Below are the code and all the weights of a small trained network. Each question names an input and a class and asks about switching units off, where a switched-off unit gives its printed mean instead of its output.

import numpy as np


def w(rows, s, z=0):
    codes = np.array(rows[::2]) - 128.0
    scale = np.full(codes.shape[1], s)
    scale[-1] = z or s
    return codes * scale


def f(y):
    return y / 2 * (1 + np.tanh(0.7978845608 * (y + 0.044715 * y**3)))


def log_softmax(a):
    a = a - a.max(-1, keepdims=True)
    return a - np.log(np.exp(a).sum(-1, keepdims=True))


def net(x, mask):
    res = np.array(x, float).reshape(1, 7) / 4 @ E
    y = f(res @ A[0][:, :-1].T + A[0][:, -1])
    res = res + np.where(mask, y, B[0][:, -1]) @ B[0][:, :-1]
    return log_softmax(res[-1] @ U[:, :-1].T + U[:, -1])


A, B = {}, {}
E = w([
[179,122,251,50],'x0',
[141,254,148,165],'x1',
[132,129,128,127],'x2',
[70,181,79,35],'x3',
[126,128,128,130],'x4',
[121,128,127,130],'x5',
[129,126,128,127],'x6',
],0.0062)
A[0] = w([
[119,114,26,192,86],'n1',
[149,244,145,178,54],'n2',
[186,117,218,62,38],'n3',
[131,128,102,159,254],'n4',
[120,27,94,99,93],'n5',
[107,178,42,16,56],'n6',
[96,129,91,165,31],'n7',
[115,131,54,177,49],'n8',
[147,124,38,182,72],'n9',
[169,87,134,244,84],'n10',
[133,22,90,86,68],'n11',
[154,97,183,213,52],'n12',
[86,176,151,168,171],'n13',
],0.011,0.0067)
B[0] = w([
[120,174,194,77,200],'n1',
[97,216,2,202,183],'n2',
[91,222,220,103,186],'n3',
[192,89,133,52,254],'n4',
[176,188,65,186,183],'n5',
[57,17,180,204,194],'n6',
[86,201,161,157,122],'n7',
[98,196,187,115,154],'n8',
[150,177,204,104,169],'n9',
[78,32,142,156,191],'n10',
[122,214,29,168,177],'n11',
[7,100,122,164,156],'n12',
[192,111,95,122,185],'n13',
],0.023,0.0057)
U = w([
[107,210,254,69,98],'0',
[146,185,41,185,96],'1',
[127,109,162,108,254],'2',
[28,30,188,180,72],'3',
],0.006,0.0099)

Each question gives the input, the list of numbers given to net, and the class t.
The units are the neurons (one row each of A and B). Each row of codes is followed by its name. A weight is (code - 128) times the scale printed after its matrix; where a second scale follows, it is the last column's (A, B and U).
mask holds one flag per neuron, in row order. A switched-off neuron (its flag False) gives its mean, the last column of its row in B, instead of its output. The means were averaged over made-up inputs and are rounded, as every weight is.
A unit's drop is (log p(t) with every unit on - log p(t) with that unit switched off) / (log p(t) with every unit on - log p(t) with every unit switched off).
The circuit of an input: a set's keep is (log p(t) with only the set's units on - log p(t) with every unit switched off) / (log p(t) with every unit on - log p(t) with every unit switched off). Starting from the 12 units with the biggest drops (on a tie, the unit counted first), units are removed one at a time, each time the one whose removal leaves the highest keep (on an exact tie, the one counted first), for as long as the keep stays at least 0.8.
circuit, biggest first: the units of the circuit, biggest drop first
most important unit: the unit with the biggest drop
top k neurons: the k neurons with the biggest drops, biggest first
drop of u: that unit's drop, to one decimal
input [3,3,-7,-6,-4,-6,4], class 3: most important unit => n12
input [6,-1,1,-4,1,4,-4], class 0: top 2 neurons => n3, n6
input [2,-7,1,7,2,-8,5], class 1: top 2 neurons => n11, n5
input [-2,4,8,5,-3,-7,4], class 3: top 3 neurons => n6, n5, n11
input [-8,5,-3,-4,0,-1,-4], class 0: top 3 neurons => n1, n9, n8
input [4,6,2,-6,-2,2,-6], class 1: top 2 neurons => n2, n6
input [-3,-8,-5,-3,5,1,0], class 1: top 2 neurons => n11, n5
input [3,-6,1,8,-6,-2,1], class 3: top 2 neurons => n6, n2
input [-4,3,1,-6,-7,8,2], class 3: top 2 neurons => n10, n12
input [-7,-7,-7,4,-3,-1,1], class 0: top 2 neurons => n1, n9
input [-6,-8,-1,-3,-3,4,-1], class 1: top 2 neurons => n11, n5
input [-6,-2,5,-2,6,6,6], class 0: circuit, biggest first => n1, n9
input [3,-5,-2,2,2,6,-4], class 1: circuit, biggest first => n11, n5, n1
input [-2,-4,-1,1,6,-3,0], class 1: circuit, biggest first => n5, n11
input [7,-6,5,-8,7,7,-6], class 3: circuit, biggest first => n12
input [-6,-4,-4,-2,2,4,6], class 0: top 2 neurons => n1, n9
input [1,8,0,-7,-8,6,5], class 1: top 2 neurons => n2, n6
input [6,-3,1,-4,-2,0,5], class 0: top 2 neurons => n3, n6
input [4,6,-2,-7,6,-4,4], class 3: drop of n6 => -0.1
input [-8,7,-7,0,8,-2,2], class 0: drop of n9 => 0.3
input [6,-6,0,8,0,1,-6], class 3: drop of n6 => 1.6
input [-1,-4,-5,8,1,2,6], class 3: drop of n6 => 1.2
input [1,-1,-4,7,6,-4,-6], class 3: top neuron => n6
